Each row, then the band of its hidden value
-105,36,31,-17,-46,37,-106,-42,16,26,-46,11,-37,4,-103,89,-7,36,-27,33,9,33,37,-81,-114,-6,64,3,7,65,-18,31,-85,46,-63,86,-61,-135,-15 | BQ
156,115,10,-64,7,102,-79,63,-53,-89,90,17,-98,85,-104,-42,15,-15,-93,-69,-22,-122,44,31,-8,-18,111,-30,82,-5,77,-25,-59,-143,39,140,-43,-159,-40 | BQ
-35,56,52,63,3,46,11,-26,-21,-67,8,-18,-54,-40,-90,-54,-9,-35,-56,21,62,73,2,11,-116,16,-63,-48,-8,20,-30,-18,-29,-2,15,15,-87,-76,-31 | Rz
29,45,25,-39,-4,83,-29,-86,-52,-60,54,34,-72,-24,-95,-78,-28,28,-53,21,9,75,-18,13,-119,-12,18,-6,-3,27,-3,-41,-6,8,23,69,-116,-109,-1 | BQ
-19,48,52,32,5,34,4,-5,-30,-53,14,-21,-49,-30,-94,-44,-4,-26,-48,20,50,61,-6,4,-118,30,-40,-35,-8,17,-9,5,-41,-11,29,30,-95,-79,-45 | Rz
-29,-41,38,-4,-38,-1,-35,-74,-3,34,7,29,-65,-36,-106,35,-30,87,42,21,33,61,-15,-25,-95,-76,79,66,-30,93,-50,-81,-10,110,-105,-62,-2,-141,34 | Zh
-327,-88,-164,-252,-26,40,51,30,-227,-113,-294,75,-345,30,-114,37,54,-9,-337,-103,-267,173,-221,373,37,144,-342,47,-280,-72,70,303,-129,180,-79,73,94,121,-89 | HR
-48,45,185,11,142,26,91,-36,93,36,-98,-131,24,-139,-121,-40,12,48,-132,-122,-133,-77,-16,-111,-18,-153,161,58,124,277,55,-79,-43,62,-229,30,81,-133,1 | ZS
39,96,132,82,163,-50,186,146,-110,-126,26,-71,-101,-55,-60,-301,50,-99,-101,-118,-123,-15,-130,71,-75,-6,-157,62,-32,-78,102,199,-27,-91,93,-111,-120,16,-125 | Rz
65,-22,43,8,-41,-1,-29,-20,-19,-5,59,24,-98,-11,-115,-8,-22,48,33,6,40,13,-14,24,-72,-66,86,32,-31,50,-43,-95,-24,55,-47,-70,-7,-126,18 | Fr
-40,61,-3,128,130,123,99,-61,-24,-175,73,35,-121,-47,32,-182,-127,-68,-47,23,-67,153,-47,12,-71,-88,-160,-57,18,14,23,-75,102,-77,-109,-2,-31,20,30 | BQ
-308,-210,-327,-123,18,37,-8,201,-175,-120,-159,57,-358,175,17,285,-114,-12,-18,-8,-219,227,-169,267,99,107,-316,76,-191,-119,164,212,-4,19,-294,11,275,143,-26 | Zh
-47,55,58,63,-15,32,6,-20,-7,-53,-7,-21,-55,-45,-97,-34,-11,-52,-54,39,78,63,15,3,-123,37,-68,-74,-28,18,-33,-18,-86,-5,35,26,-101,-67,-51 | HR
-15,48,69,48,3,22,5,5,-20,-43,2,-37,-28,-28,-107,-27,28,-9,-59,-14,83,30,8,13,-95,11,-20,-16,14,46,-34,-18,-6,8,3,-1,-49,-117,-33 | BQ
25,100,134,104,157,-64,196,165,-112,-132,15,-72,-108,-54,-59,-305,58,-118,-108,-120,-109,-19,-130,83,-72,5,-189,51,-47,-95,89,214,-39,-94,105,-132,-116,26,-137 | Rz
13,55,28,44,28,74,8,-27,-30,-90,55,4,-66,-18,-64,-74,-36,-24,-42,17,37,70,-2,8,-95,-9,-39,-43,18,20,-3,-50,16,-41,-5,37,-69,-78,-12 | BQ
-51,-97,-16,-590,9,-123,-24,5,-231,-26,2,318,-173,33,9,-8,127,76,-263,76,-85,86,-164,86,-61,372,-32,-141,-282,204,5,182,19,85,117,232,113,105,-190 | Rz
114,132,31,-35,-18,84,-66,80,-35,-85,45,-13,-106,62,-125,-30,25,-69,-118,-52,-9,-131,56,34,-24,21,67,-79,49,-28,73,6,-162,-143,85,148,-80,-128,-79 | HR
153,38,-25,-109,18,57,-86,77,-65,-50,131,48,-102,100,-68,12,-32,33,27,-21,-40,-74,13,-17,-25,-10,140,23,53,-1,114,-16,-35,-135,1,110,-22,-139,-32 | ZS
199,6,105,12,148,-50,201,122,-145,-113,116,-60,-159,-59,-98,-323,2,-27,-21,-125,-151,-16,-181,143,-48,-73,-48,132,-53,-72,127,76,-6,-56,74,-173,-88,-5,-69 | Fr
-61,-7,18,-43,-33,16,-92,-50,3,44,-19,40,-58,10,-94,82,-20,91,22,6,-15,19,10,-67,-81,-67,111,76,3,88,-8,-14,-35,73,-120,19,-1,-162,19 | ZS
-59,64,-13,144,106,126,84,-74,-21,-179,71,48,-128,-43,35,-172,-131,-78,-41,47,-41,174,-37,12,-84,-74,-183,-78,3,-2,0,-75,97,-72,-94,0,-46,27,31 | BQ
165,39,-20,-114,15,68,-86,51,-57,-48,131,53,-104,88,-74,8,-35,40,16,-24,-38,-78,18,-16,-20,-29,158,18,58,19,104,-51,-32,-122,-12,113,-14,-151,-19 | ZS
-122,52,56,-3,-42,28,-75,-49,33,18,-67,3,-47,-30,-104,62,-14,-11,-52,50,2,29,40,-83,-126,16,28,-50,-21,66,-15,32,-158,35,-31,99,-87,-93,-44 | HR
-28,65,93,57,39,27,43,20,9,-54,-14,-72,-31,-62,-98,-41,0,-67,-79,10,40,26,8,-19,-103,38,-38,-77,14,58,11,-11,-92,-36,15,50,-73,-56,-69 | HR
-326,-82,-183,-223,-25,50,44,60,-227,-130,-290,65,-351,52,-106,57,53,-21,-332,-112,-256,166,-211,383,53,140,-356,43,-262,-90,72,305,-109,157,-95,65,117,117,-85 | HR
-146,160,20,24,-9,-7,-194,-19,105,-52,54,370,-106,148,168,62,3,-25,-86,41,32,-150,173,-242,60,-93,74,-200,21,215,-186,-76,126,-84,-259,54,274,-110,14 | LJ
37,28,23,-42,11,72,-11,-81,-61,-58,59,41,-77,-25,-87,-89,-27,44,-43,5,0,75,-34,24,-105,-31,18,20,-6,36,1,-47,25,18,-1,37,-86,-110,8 | LJ
-107,13,15,-112,-80,37,-184,-163,27,97,-36,140,-79,12,-86,89,-41,153,20,32,-100,5,30,-153,-104,-138,209,100,-14,120,-31,-1,-79,135,-163,74,-39,-199,59 | ZS
-67,78,201,34,164,45,107,-39,95,7,-106,-149,44,-152,-115,-77,22,15,-179,-122,-125,-61,-13,-107,-34,-126,115,20,135,272,51,-57,-32,42,-198,62,50,-113,-15 | LJ
101,91,12,-76,25,75,-67,64,-42,-76,91,19,-88,60,-71,-20,-24,-41,-49,9,-40,-57,29,-34,-62,43,76,-69,45,-3,100,21,-100,-152,54,174,-83,-88,-70 | Rz
-15,47,57,59,3,28,0,4,-22,-51,15,-30,-34,-20,-96,-27,14,-15,-41,0,87,44,9,8,-101,12,-31,-22,13,31,-33,-21,-2,-4,4,-2,-57,-110,-31 | BQ
-74,-102,-22,-567,-26,-132,-48,-2,-210,-11,-6,323,-170,35,4,33,119,67,-237,106,-42,91,-138,74,-77,386,-40,-169,-299,197,-19,164,-19,93,125,230,104,101,-195 | HR
70,170,154,402,211,-83,70,368,97,-58,165,-226,28,43,30,-107,-126,-235,296,28,-75,-126,64,-316,-154,-62,-21,26,169,-206,263,237,-218,-410,52,-72,-246,-11,-168 | HR
-289,-99,-187,-264,-14,55,40,33,-255,-123,-265,85,-340,59,-110,31,66,40,-327,-143,-269,168,-233,397,62,104,-310,107,-246,-71,67,289,-30,187,-116,44,131,75,-54 | BQ
-79,82,17,172,119,109,127,-44,-5,-191,41,17,-135,-75,32,-191,-127,-140,-78,50,-45,155,-36,17,-83,-40,-230,-135,-18,-4,12,-59,16,-96,-63,8,-57,77,-11 | HR
-133,178,24,33,-9,9,-192,-25,107,-67,69,368,-104,144,170,39,-5,-46,-94,56,36,-145,182,-248,48,-82,65,-231,24,204,-184,-82,113,-106,-230,77,243,-98,9 | BQ
-38,53,50,37,-1,29,-3,-12,-29,-53,6,-5,-59,-27,-86,-47,-2,-28,-49,21,39,59,-5,-2,-119,22,-48,-32,-20,10,-19,21,-48,-3,25,21,-96,-75,-43 | Rz
6,20,-32,104,99,114,81,-94,-34,-157,115,89,-153,-34,38,-170,-151,-18,17,34,-53,156,-53,20,-56,-134,-115,-18,-4,20,5,-142,132,-49,-138,-53,4,-8,70 | ZS
113,70,-15,-91,16,80,-96,74,-48,-66,112,25,-83,89,-66,19,-34,-15,-10,13,-29,-53,35,-41,-57,40,105,-45,60,-8,111,13,-73,-159,37,179,-70,-109,-56 | BQ
-133,43,83,53,-10,14,0,-36,26,-5,-82,-46,-37,-72,-109,12,-1,-31,-73,27,26,60,10,-40,-126,18,-43,-44,-27,66,-29,25,-120,53,-29,34,-78,-68,-50 | HR
-176,45,17,-46,-75,40,-175,-127,37,62,-59,114,-59,16,-64,100,-33,82,-8,63,-53,43,49,-156,-131,-65,106,26,-19,87,-52,53,-82,98,-124,99,-65,-149,23 | BQ

New part:
74,272,625,150,-73,-468,-83,-344,14,102,-225,-147,-3,143,272,-151,-287,3,-73,130,-317,132,-214,-54,13,300,-165,-203,-9,329,433,-12,-44,-113,50,-32,184,-253,-110 | ZJ
-66,-327,-294,-266,-77,138,-65,274,-3,-42,-10,-383,-163,272,44,23,95,60,-182,156,170,140,268,34,253,-172,124,129,-31,-133,-261,-12,-10,240,-73,-154,-42,-89,62 | JL
44,412,675,387,72,-431,59,-248,-236,50,-152,-98,-153,161,195,-273,-176,258,132,-25,-148,83,-316,-124,-204,264,-30,-152,-33,475,337,9,-47,44,-137,103,340,-151,33 | GQ
42,-2,-43,12,226,122,151,-79,-278,147,-123,113,143,-158,-265,29,137,323,-14,-19,-79,147,45,37,-350,108,-104,267,-34,173,-124,-149,-292,121,-27,-143,-51,331,-24 | Rf
-222,-87,31,159,88,42,148,39,-164,-73,-69,-56,-35,40,-95,-201,80,258,170,-331,86,42,-107,-111,-484,-195,-2,217,101,167,-137,-263,31,265,-84,179,25,230,155 | GQ
-416,-47,-30,-268,-168,-161,-106,-70,171,-46,192,-303,-54,220,72,-170,-102,-393,-39,-170,100,-32,406,38,250,-66,-189,14,74,-68,34,20,307,-9,96,-38,198,-15,-223 | TB
304,-252,88,108,-159,163,101,371,14,-215,-427,-332,-158,223,221,17,-98,483,-149,364,81,191,-118,-1,-130,-231,304,58,65,93,-127,-77,38,396,-226,-59,-203,-401,336 | NR
-147,-461,-527,-143,62,-7,-74,233,-219,23,98,-452,-102,312,50,-64,181,45,-38,-24,399,85,116,-161,164,-280,25,189,-60,-176,-285,-177,-34,210,-154,-177,-70,-175,184 | ZJ
-2,-449,-382,-193,63,146,-6,248,-34,-5,-58,-507,-164,222,135,-130,145,109,-274,96,140,111,171,81,123,-297,51,130,-26,-70,-330,-95,-102,365,-136,-85,-27,-183,128 | TB
-256,-22,-325,-369,29,272,-152,30,-51,33,227,124,85,133,-367,105,96,-215,-79,225,163,156,388,22,572,303,-114,58,-54,-175,136,133,65,-167,232,-273,119,348,-123 | TB
4,-291,-49,79,57,142,79,206,-55,-101,-212,-303,-170,170,104,-188,85,327,-95,-39,17,128,-148,-20,-234,-275,134,117,54,110,-208,-198,-74,406,-128,148,-26,-46,263 | JL
-115,198,164,238,133,31,236,-123,-257,-33,-80,228,169,-139,-257,-121,-24,256,242,-193,88,18,-28,-65,-504,82,-144,198,88,263,96,-154,77,67,-48,1,50,265,31 | HS
-58,82,100,54,94,-166,-143,-130,-181,76,0,-55,-27,219,-1,-82,-25,3,12,128,9,154,-137,-162,266,272,-85,-90,-86,94,280,-2,-70,-101,65,-96,191,-28,43 | Rf
-161,272,242,311,203,-395,227,-315,-287,50,3,-69,97,-130,4,-262,-71,53,274,-478,60,-150,98,-52,-579,-26,-307,199,17,291,-20,-133,65,85,-164,7,242,-16,-178 | HS
52,261,356,42,51,-348,16,-215,-207,187,-25,-205,-79,123,121,-125,-97,106,-68,132,-102,108,59,26,51,274,-121,-64,-94,308,168,88,-143,-5,-113,-173,245,-122,-152 | JL
190,-267,-63,-151,-142,128,-1,367,-10,-88,-271,-374,-221,240,126,167,41,345,-191,276,34,204,170,52,51,-185,331,176,-55,-56,-363,-3,-127,360,-174,-160,-155,-198,113 | GQ
-237,204,365,43,-22,-160,-43,-370,116,5,-101,189,213,-57,-88,-123,-193,-182,67,-170,-270,60,-61,-45,-147,237,-310,-21,112,165,383,-129,121,-181,281,74,119,230,-172 | ZJ
-120,-120,-169,-87,186,376,127,-2,-68,10,-69,130,133,-124,-308,-108,137,161,-97,-36,-57,126,83,111,-208,17,-130,196,74,101,-52,-145,-94,165,108,21,-4,431,40 | TB
-56,248,310,131,36,-678,146,-388,-96,114,0,-442,51,-52,325,-240,-238,-190,58,-331,-18,-202,370,90,-331,-60,-418,99,-16,237,-48,11,114,42,-218,-186,273,-439,-410 | NR
-243,29,91,-287,-284,-105,-106,27,-85,103,133,-63,10,281,-122,97,-88,-4,13,247,176,223,177,-116,275,224,8,7,37,57,209,-10,112,-160,37,-283,-66,147,-41 | Rf
57,-32,156,160,101,-114,211,14,-193,21,-221,-234,-80,-30,75,-112,40,379,32,-211,-60,41,16,28,-568,-196,29,258,8,239,-311,-177,-167,358,-231,30,4,-13,20 | GQ
-187,-138,-296,-207,-17,-56,-125,60,-150,43,145,-173,9,227,-97,66,52,-126,17,71,278,90,268,-116,333,52,-65,117,-73,-159,-30,-7,54,-55,14,-280,27,-19,-44 | ZJ
52,379,519,143,162,-381,73,-444,-111,190,-128,-51,55,-101,92,-185,-146,29,-57,-74,-365,37,20,106,-212,314,-308,-34,-56,385,219,34,-184,-39,12,-49,304,3,-293 | JL
121,-394,-51,-184,-174,-228,-58,203,41,40,-210,-722,-235,318,418,-7,-26,148,-282,136,5,137,143,34,34,-331,138,106,-44,-22,-363,-107,-137,345,-236,-164,-133,-479,34 | Rf
-181,-158,-107,-188,-94,-23,-95,108,128,-109,25,-380,-157,264,142,-122,-38,-181,-129,-3,96,25,294,53,282,-135,-5,22,9,-96,-90,47,178,158,5,-30,149,-175,-59 | TB
-159,140,169,261,200,-80,155,-309,-122,-12,-76,137,229,-150,-117,-281,-88,26,154,-272,-46,-33,-126,-54,-429,73,-364,75,116,259,248,-196,104,-4,70,90,144,148,-12 | NR
42,341,263,136,73,-45,19,-203,-220,44,-44,246,158,25,-187,-20,-145,101,81,291,30,142,-57,-78,135,478,-170,-91,-20,233,488,92,52,-214,73,-217,162,63,-11 | NR
-156,165,387,-15,21,-523,37,-467,-97,297,8,-216,117,-22,141,-237,-150,-81,-55,-177,-238,47,25,20,-274,160,-411,2,32,356,196,-155,-126,-92,-4,-102,138,14,-277 | Rf
6,380,478,407,142,-380,135,-340,-158,-35,-141,-22,63,-40,127,-278,-224,53,186,-186,-76,-75,-110,-61,-327,164,-264,-43,23,348,299,-13,128,-3,-78,45,315,-205,-88 | NR
327,-272,-165,17,126,97,104,149,-82,-22,-358,-311,-5,-12,122,61,48,308,-226,167,-49,106,106,115,-178,-191,48,225,-71,-4,-334,-87,-232,345,-163,-188,-141,-290,60 | HS
-194,166,-28,-131,166,141,271,-164,-245,174,102,180,211,-268,-411,-63,104,151,29,-158,14,40,397,185,-414,136,-266,310,50,246,-114,-68,-94,64,-25,-177,53,542,-240 | TB
150,-150,-33,57,160,-53,178,-62,-199,125,-224,-212,96,-94,33,-77,42,299,-120,-13,-58,89,22,69,-419,-115,-136,225,-9,190,-197,-207,-245,241,-159,-149,-109,-71,8 | HS
-290,-340,-352,-184,-89,224,-149,312,-94,-102,126,-171,-142,409,-124,-33,131,57,24,115,361,196,-12,-216,349,-93,161,54,28,-156,-9,-115,132,105,29,-35,-40,124,294 | GQ
-205,-261,-485,-398,3,75,-139,119,-102,83,191,-220,4,188,-164,146,157,-161,-92,75,243,105,459,-14,394,-1,-65,212,-98,-267,-226,14,-41,3,43,-338,-16,108,-127 | GQ
-149,255,81,329,363,-49,139,-326,-280,1,-17,294,233,-191,-263,-216,9,31,258,-322,6,-53,-95,-100,-357,197,-343,131,8,203,221,-128,22,-53,87,56,253,258,-44 | HS
-132,32,-54,-313,-163,203,-78,152,10,-32,77,-14,-43,211,-188,101,-24,-24,-112,342,140,187,350,62,443,219,75,12,-3,-38,109,159,130,-34,78,-242,54,152,-60 | TB
101,-155,75,68,34,31,159,123,-190,37,-248,-203,-65,46,23,-41,65,467,-52,15,-21,166,-81,-5,-426,-154,115,215,22,210,-239,-208,-204,332,-198,-33,-137,26,151 | Rf
86,-170,163,72,-162,203,195,192,-38,-99,-308,-75,37,72,-11,-66,-97,482,-60,229,56,213,-184,-16,-394,-130,112,91,189,257,46,-226,67,262,-130,-17,-266,-2,302 | NR
-45,70,-39,196,379,134,183,-112,-265,17,-75,97,57,-154,-217,-190,154,232,70,-243,-52,18,-6,37,-375,32,-150,214,-26,194,-104,-109,-168,210,-24,82,197,291,11 | JL
-339,174,-144,227,319,11,248,-246,-305,-34,149,249,278,-256,-372,-216,67,-28,366,-531,233,-164,193,-70,-529,-1,-403,312,77,122,-4,-169,180,10,6,4,195,365,-111 | NR

-35,158,494,255,335,-96,306,13,-288,282,-118,-166,626,-140,2,294,-244,-422,-25,-430,288,470,-125,199,189,-214,-706,-64,-120,-261,148,-121,69,-3,-366,-197,-281,33,104 | BS
-70,141,-332,11,-172,165,-221,42,-54,87,365,-55,-110,73,31,-21,96,220,-53,4,-102,-300,64,95,135,-218,-16,312,-440,180,-50,32,28,-116,45,155,411,-167,47 | Fm
378,-206,14,116,273,-50,275,128,180,42,-172,-60,63,-87,132,85,-122,-109,227,-129,-107,269,8,-11,115,83,-5,-459,370,-130,-96,-151,-255,-54,333,-216,-162,144,92 | Pc
50,-29,-541,-137,-201,103,-373,32,-6,66,240,252,-344,78,40,-293,34,144,106,149,-246,-405,98,-40,161,-319,359,65,-325,220,-198,56,-77,-64,192,-82,325,21,145 | BS
392,-74,-90,-84,-4,-1,-16,82,177,17,-128,140,-141,109,18,-21,-149,67,154,-42,-41,203,14,-112,105,177,-167,-387,252,132,-58,-74,-63,-80,303,-126,-50,137,-101 | TH
-128,4,-110,133,-28,115,4,9,-127,120,31,-79,126,23,33,-24,31,-46,-97,-111,64,-44,42,86,86,-282,-87,114,-283,49,8,31,10,-19,-96,21,70,-142,117 | Fm
266,-56,147,-95,70,59,133,2,29,18,-179,28,60,-87,2,5,-15,-144,159,5,62,346,-45,-126,55,148,-96,-455,287,-159,52,-55,-64,20,159,-261,-351,93,0 | QF
-287,-3,-216,17,-242,335,-118,-74,-100,-58,328,-82,-23,59,27,-56,185,138,-176,48,-15,-188,90,126,9,-282,124,278,-374,97,66,245,-2,-86,-115,140,289,-275,136 | DZ
-166,35,-98,98,-105,145,-8,30,-170,75,49,-107,78,56,25,-37,68,-40,-65,-43,84,-56,58,47,69,-247,-92,102,-330,58,65,48,61,-33,-135,3,39,-129,82 | QF
169,24,-335,-223,-242,302,-221,-24,101,-86,396,143,-296,-86,23,-122,155,286,160,226,-256,-154,86,-22,137,10,248,-91,-34,63,-96,92,-125,-162,305,-51,255,3,76 | Pc
85,24,-90,-14,11,68,-23,67,-85,63,143,7,-61,-65,72,-38,13,-77,235,56,-104,-25,17,0,157,-141,37,-167,-130,-73,-30,-45,-69,-80,89,-232,0,112,134 | BS
-49,89,-306,-79,-309,247,-122,152,-103,-107,362,-98,-277,33,83,-119,170,152,241,244,-167,-248,169,-29,133,-109,140,-18,-327,75,41,53,13,-205,69,-85,188,45,77 | TH
-9,-168,136,207,56,2,206,37,-65,78,-423,-44,245,248,-18,59,-174,-159,-174,-284,276,308,4,-8,-7,-89,-388,-145,-2,160,124,17,68,35,-157,-21,-208,-78,-99 | QF
107,-8,-198,-57,-40,168,-103,-32,49,43,228,72,-46,-56,19,-16,45,136,13,-4,-133,-71,16,55,125,-107,88,24,-80,33,-85,39,-117,-73,168,-6,205,-72,85 | Pc
-145,33,-243,148,-170,222,-179,-4,-127,74,336,150,-109,109,71,-42,-82,119,84,-32,-107,-165,101,220,226,-377,-204,98,-450,274,-77,120,-1,-260,-85,-43,436,60,163 | BS
192,34,-7,-30,65,12,14,37,4,106,-30,-15,21,-40,25,11,-12,-70,108,-35,10,128,-37,-51,97,15,-102,-203,41,-67,-14,-89,-32,0,146,-137,-107,24,27 | QF
-261,-101,-224,90,-163,260,-48,-22,-132,-28,191,-62,14,122,21,-44,125,99,-153,-10,-32,-226,82,103,28,-339,162,275,-411,141,49,177,-34,-56,-129,83,251,-223,92 | PQ
-98,-48,-149,29,-70,201,-52,-61,-7,14,173,-43,41,25,32,-12,78,67,-148,-52,-12,-55,34,99,24,-197,72,135,-167,42,7,145,-64,-34,1,85,185,-212,115 | DZ
113,22,-127,-160,-113,226,-92,-38,97,-78,305,-22,-114,-34,20,19,129,173,22,93,-115,-8,8,3,38,64,119,-28,20,-31,19,103,-89,-81,200,19,156,-116,28 | DZ
21,-80,25,11,1,154,107,-7,-18,-27,41,-64,143,14,-4,76,12,9,-79,-99,27,117,10,38,38,-59,-33,-10,-14,-27,81,76,-70,-29,-15,-15,-10,-118,6 | PQ
384,30,365,126,691,-192,-42,-291,150,446,125,94,159,-9,12,496,-123,-67,53,-297,-62,228,-553,174,88,99,-346,-32,71,-153,-156,-251,-188,150,391,-140,224,-52,-51 | PQ
77,-37,441,-77,-72,123,369,130,-163,-204,-231,-262,158,109,-44,169,41,-195,172,44,238,471,-11,-204,-57,304,-291,-429,167,-186,411,2,110,-24,-156,-284,-562,92,-235 | TH
260,205,-298,-284,-94,116,-349,-27,111,77,499,65,-254,-43,-25,22,150,320,79,131,-248,-268,-81,-36,134,78,158,180,-170,32,-108,-51,-59,-48,360,66,379,-109,-54 | Pc
388,2,68,-302,-71,169,73,63,129,-181,143,-53,-160,-76,-11,80,133,121,283,206,-127,207,-28,-199,36,405,104,-398,323,-178,117,-37,-104,-72,338,-209,-189,95,-147 | Pc
164,24,119,-132,-64,149,109,49,-13,-91,41,-122,-1,-2,-17,90,98,17,130,77,29,200,-19,-118,22,207,-77,-233,101,-113,163,-10,-1,-39,99,-134,-190,1,-110 | Fm
177,117,-100,-192,-83,69,-168,45,-43,25,250,76,-158,19,-8,-11,15,62,202,102,-117,-59,-31,-71,139,11,-1,-82,-137,-2,11,-30,0,-75,131,-168,79,86,-32 | BS
335,231,-156,-293,-161,94,-183,86,56,19,265,85,-130,-133,-23,-63,2,134,193,90,-110,50,54,-96,201,144,-97,-173,62,-43,-33,-63,6,-124,230,-94,25,90,-21 | TH
28,-80,-25,41,81,124,-16,-115,66,73,76,6,68,17,31,61,16,12,-119,-105,7,85,-69,91,12,-100,-15,1,-4,-1,-23,88,-101,12,99,25,115,-171,89 | DZ
-142,24,-5,-1,-140,149,1,51,-224,-19,91,-71,12,107,-2,-13,57,-65,64,43,52,-32,34,-18,66,-175,-63,14,-325,25,151,67,76,-58,-175,-140,-34,-12,6 | BS
-111,96,-103,-127,-269,206,-108,67,-208,-74,239,-24,-77,79,-25,-67,90,37,88,124,-13,-112,81,-43,96,-141,0,59,-349,48,144,103,92,-106,-146,-111,45,-3,-11 | BS
-1,-106,145,194,239,12,231,-38,-8,143,-175,-122,398,-74,48,109,-107,-224,-200,-329,164,302,-33,136,31,-185,-197,-52,94,-137,21,26,-99,62,-81,5,-139,-175,157 | DZ
-15,30,35,-11,-114,181,72,41,-94,-38,57,-125,54,40,-2,46,77,10,20,10,72,103,36,-23,44,1,-133,-64,-110,-12,144,39,43,-64,-47,-48,-69,-66,-34 | Fm
-21,-76,375,100,225,3,219,-93,-152,124,-271,-139,307,87,-49,203,12,-254,-97,-172,254,318,-209,-41,-63,-3,-242,-108,-25,-147,197,-40,37,170,-127,-154,-330,-129,-92 | Fm
208,-269,97,176,219,-51,224,-3,148,83,-384,56,290,176,-7,126,-282,-75,-229,-410,151,372,-31,53,18,-23,-298,-167,268,135,-5,10,-116,35,44,37,-85,-92,-77 | PQ
-160,-107,233,108,1,180,237,-20,-144,-74,-49,-206,271,146,-31,193,35,-69,-167,-149,181,205,-32,50,-54,-60,-183,63,-129,-27,261,126,25,1,-236,0,-107,-186,-88 | PQ
-266,-9,-47,76,-175,262,61,27,-176,-85,217,-211,124,124,-1,82,123,82,-158,-47,55,-93,75,97,12,-208,-32,286,-386,67,188,165,40,-85,-231,108,160,-232,-4 | PQ
144,-64,130,-2,343,-214,244,68,-72,212,-383,-195,521,-158,-40,36,-61,-370,-240,-341,189,220,-86,-101,1,-145,88,27,134,-343,44,-146,-89,310,-65,-58,-461,-229,57 | PQ
-150,31,-192,-8,-186,277,-81,10,-84,-69,398,-123,-66,65,27,42,166,196,-37,66,-107,-220,62,96,64,-169,104,257,-367,78,72,135,-28,-130,-27,86,322,-175,40 | PQ
